Below is a small trained network, with its code and all its weights. Each question gives an input and a class and asks what happens when units are switched off, that is, made to give their printed mean instead of their output.

import numpy as np


def w(rows, s, z=0):
    codes = np.array(rows[::2]) - 128.0
    scale = np.full(codes.shape[1], s)
    scale[-1] = z or s
    return codes * scale


def f(y):
    return y / 2 * (1 + np.tanh(0.7978845608 * (y + 0.044715 * y**3)))


def log_softmax(a):
    a = a - a.max(-1, keepdims=True)
    return a - np.log(np.exp(a).sum(-1, keepdims=True))


def net(x, mask):
    res = np.array(x, float).reshape(1, 6) / 4 @ E
    y = f(res @ A[0][:, :-1].T + A[0][:, -1])
    res = res + np.where(mask, y, B[0][:, -1]) @ B[0][:, :-1]
    return log_softmax(res[-1] @ U[:, :-1].T + U[:, -1])


A, B = {}, {}
E = w([
[128,128,129,128,132,127],'x0',
[129,112,245,158,94,163],'x1',
[128,128,129,127,132,128],'x2',
[32,101,130,98,114,138],'x3',
[128,127,129,128,128,127],'x4',
[162,53,117,78,132,185],'x5',
],0.011)
A[0] = w([
[5,169,135,143,134,85,139],'N1',
[43,91,73,74,101,140,145],'N2',
[87,203,48,170,120,49,227],'N3',
[96,160,212,206,110,103,142],'N4',
[168,84,184,74,117,234,77],'N5',
[176,215,143,198,136,58,242],'N6',
[129,135,150,162,120,120,151],'N7',
[229,165,48,124,161,90,251],'N8',
[233,124,199,190,95,143,126],'N9',
[166,98,82,63,130,126,126],'N10',
[214,99,92,152,136,161,128],'N11',
[172,83,66,47,135,123,131],'N12',
[15,69,213,111,121,153,55],'N13',
[59,115,51,104,130,127,168],'N14',
],0.012,0.0029)
B[0] = w([
[55,209,208,83,132,74,203],'N1',
[121,145,36,142,214,134,207],'N2',
[46,54,119,96,117,26,252],'N3',
[147,194,144,226,83,164,212],'N4',
[125,3,136,86,170,83,229],'N5',
[142,61,17,210,75,151,238],'N6',
[132,132,135,171,121,128,148],'N7',
[127,76,170,39,13,174,244],'N8',
[196,136,145,207,200,41,224],'N9',
[165,171,138,111,137,182,181],'N10',
[172,134,211,69,132,123,176],'N11',
[179,193,132,106,133,202,203],'N12',
[32,80,136,135,62,216,225],'N13',
[123,179,80,111,195,112,207],'N14',
],0.024,0.011)
U = w([
[72,3,77,106,61,150,251],'0',
[197,180,86,236,114,91,129],'1',
[62,177,105,76,175,1,66],'2',
[63,218,216,169,70,182,112],'3',
[192,177,188,55,80,207,90],'4',
[182,85,199,124,222,8,64],'5',
[139,194,46,105,240,186,90],'6',
],0.005,0.0013)

Each question gives the input, the list of numbers given to net, and the class t.
The units are the neurons (one row each of A and B). Each row of codes is followed by its name. A weight is (code - 128) times the scale printed after its matrix; where a second scale follows, it is the last column's (A, B and U).
mask holds one flag per neuron, in row order. A switched-off neuron (its flag False) gives its mean, the last column of its row in B, instead of its output. The means were averaged over made-up inputs and are rounded, as every weight is.
A unit's drop is (log p(t) with every unit on - log p(t) with that unit switched off) / (log p(t) with every unit on - log p(t) with every unit switched off).
The circuit of an input: a set's keep is (log p(t) with only the set's units on - log p(t) with every unit switched off) / (log p(t) with every unit on - log p(t) with every unit switched off). Starting from the 12 units with the biggest drops (on a tie, the unit counted first), units are removed one at a time, each time the one whose removal leaves the highest keep (on an exact tie, the one counted first), for as long as the keep stays at least 0.8.
circuit, biggest first: the units of the circuit, biggest drop first
unit that matters most: the unit with the biggest drop
k most important neurons: the k neurons with the biggest drops, biggest first
drop of u: that unit's drop, to one decimal
input [4,4,-8,-6,6,1], class 5: unit that matters most -> N9
input [6,6,-5,0,8,0], class 1: 2 most important neurons -> [N9 N8]
input [0,5,5,4,-7,0], class 3: circuit, biggest first -> [N6 N4]
input [6,-1,-1,2,6,1], class 6: circuit, biggest first -> [N3 N8]
input [6,1,-2,-8,6,-3], class 1: circuit, biggest first -> [N9 N6]
input [-7,-1,-1,0,0,2], class 4: circuit, biggest first -> [N3 N6]
input [-7,6,-2,0,-6,1], class 5: 4 most important neurons -> [N9 N6 N8 N5]
input [-8,-1,1,-6,-5,1], class 4: circuit, biggest first -> [N3 N11]
input [-4,-6,-1,1,4,-6], class 2: 3 most important neurons -> [N1 N13 N14]
input [7,8,-5,-4,6,0], class 1: 2 most important neurons -> [N4 N3]
input [-4,-7,1,1,-2,2], class 6: 2 most important neurons -> [N2 N14]
input [-1,1,-5,-4,-2,-5], class 1: 2 most important neurons -> [N13 N5]
input [-4,-6,-7,4,-8,1], class 6: 2 most important neurons -> [N2 N12]
input [6,-2,1,1,8,-5], class 2: circuit, biggest first -> [N1]
input [-2,5,-5,-8,3,1], class 5: 3 most important neurons -> [N9 N11 N5]
input [-4,1,-3,4,1,0], class 3: 2 most important neurons -> [N3 N6]
input [8,1,-2,4,3,-8], class 3: 4 most important neurons -> [N4 N1 N5 N9]
input [-4,6,-4,0,1,-5], class 1: 3 most important neurons -> [N9 N8 N6]
input [8,-7,7,1,-4,6], class 6: 3 most important neurons -> [N2 N14 N13]
input [0,7,6,0,-3,4], class 5: circuit, biggest first -> [N9]
input [7,8,-4,-1,2,-2], class 1: drop of N9 -> 0.2
input [-5,7,-6,-6,0,4], class 5: drop of N3 -> 0.0
input [4,-3,2,-3,-7,4], class 4: drop of N5 -> 0.0
